Here is a tiny trained network, its code and every weight. The questions are about switching its units off for an input and a class, where a switched-off unit gives its printed mean instead of its output.

import numpy as np


def w(rows, s, z=0):
    codes = np.array(rows[::2]) - 128.0
    scale = np.full(codes.shape[1], s)
    scale[-1] = z or s
    return codes * scale


def f(y):
    return np.maximum(y, 0)


def log_softmax(a):
    a = a - a.max(-1, keepdims=True)
    return a - np.log(np.exp(a).sum(-1, keepdims=True))


def net(x, mask):
    res = np.array(x, float).reshape(1, 8) / 4 @ E
    y = f(res @ A[0][:, :-1].T + A[0][:, -1])
    res = res + np.where(mask, y, B[0][:, -1]) @ B[0][:, :-1]
    return log_softmax(res[-1] @ U[:, :-1].T + U[:, -1])


A, B = {}, {}
E = w([
[92,58,125,72,120,51],'x0',
[138,117,111,165,139,120],'x1',
[120,135,138,102,115,132],'x2',
[129,129,127,132,127,128],'x3',
[87,154,7,105,197,119],'x4',
[133,125,123,140,127,126],'x5',
[49,79,118,169,83,223],'x6',
[136,123,119,141,133,128],'x7',
],0.014)
A[0] = w([
[225,124,168,108,100,10,254],'N0',
[93,233,82,169,131,180,99],'N1',
[176,233,118,133,144,154,179],'N2',
[85,53,130,136,94,109,138],'N3',
[127,44,155,142,121,178,88],'N4',
[75,112,95,135,132,235,167],'N5',
[182,196,216,195,109,193,142],'N6',
],0.012,0.0037)
B[0] = w([
[125,29,129,87,157,115,253],'N0',
[238,58,181,80,119,100,215],'N1',
[176,158,82,147,172,73,209],'N2',
[102,209,158,204,1,157,190],'N3',
[241,226,171,163,64,189,182],'N4',
[177,81,25,137,7,218,226],'N5',
[4,100,31,112,139,76,228],'N6',
],0.0093,0.016)
U = w([
[51,91,100,98,179,76,182],'0',
[159,18,180,112,112,148,208],'1',
[45,127,85,158,106,158,226],'2',
[141,149,246,166,83,152,4],'3',
[198,180,137,114,174,82,44],'4',
],0.013,0.0039)

Each question gives the input, the list of numbers given to net, and the class t.
The units are the neurons (one row each of A and B). Each row of codes is followed by its name. A weight is (code - 128) times the scale printed after its matrix; where a second scale follows, it is the last column's (A, B and U).
mask holds one flag per neuron, in row order. A switched-off neuron (its flag False) gives its mean, the last column of its row in B, instead of its output. The means were averaged over made-up inputs and are rounded, as every weight is.
A unit's drop is (log p(t) with every unit on - log p(t) with that unit switched off) / (log p(t) with every unit on - log p(t) with every unit switched off).
The circuit of an input: a set's keep is (log p(t) with only the set's units on - log p(t) with every unit switched off) / (log p(t) with every unit on - log p(t) with every unit switched off). Starting from all 7 units, units are removed one at a time, each time the one whose removal leaves the highest keep (on an exact tie, the one counted first), for as long as the keep stays at least 0.8.
circuit, biggest first: the units of the circuit, biggest drop first
unit that matters most: the unit with the biggest drop
top k neurons: the k neurons with the biggest drops, biggest first
drop of u: that unit's drop, to one decimal
input [-1,-2,-3,-8,8,1,-2,-2], class 4: circuit, biggest first -> (N6)
input [7,7,4,7,0,1,4,6], class 3: circuit, biggest first -> (N6; N3)
input [-2,8,0,-5,5,-1,0,3], class 4: circuit, biggest first -> (N0; N6)
input [-8,1,0,1,5,3,0,5], class 4: top 3 neurons -> (N2; N1; N0)
input [4,3,-2,-2,-2,2,1,-7], class 3: top 2 neurons -> (N6; N3)
input [-3,-4,0,-5,1,0,6,-4], class 1: top 2 neurons -> (N1; N3)
input [0,-5,-2,4,3,-5,5,7], class 1: top 2 neurons -> (N6; N1)
input [0,8,0,5,0,-7,-1,5], class 0: top 2 neurons -> (N1; N5)
input [6,7,4,1,6,5,1,-6], class 2: top 3 neurons -> (N0; N3; N1)
input [-8,0,-2,2,0,7,-1,-1], class 0: top 2 neurons -> (N6; N4)
input [7,-7,5,1,3,1,1,-8], class 2: top 2 neurons -> (N3; N1)
input [7,2,2,1,-6,3,1,8], class 3: top 2 neurons -> (N3; N4)
input [0,-2,5,-5,8,8,-1,-4], class 4: top 3 neurons -> (N6; N0; N1)
input [-1,-5,1,-7,1,2,-1,2], class 4: unit that matters most -> N6
input [-7,-5,-5,8,6,-5,3,2], class 1: top 2 neurons -> (N1; N5)
input [-2,4,6,1,5,8,5,2], class 1: top 2 neurons -> (N1; N6)
input [-2,5,-8,-1,1,-3,-2,-2], class 4: drop of N5 -> 0.3
input [3,4,3,5,-7,-3,8,7], class 3: drop of N4 -> 0.9
input [-2,7,-3,0,6,3,0,3], class 4: drop of N0 -> 0.6
input [2,5,1,-8,-6,-3,6,5], class 3: unit that matters most -> N4
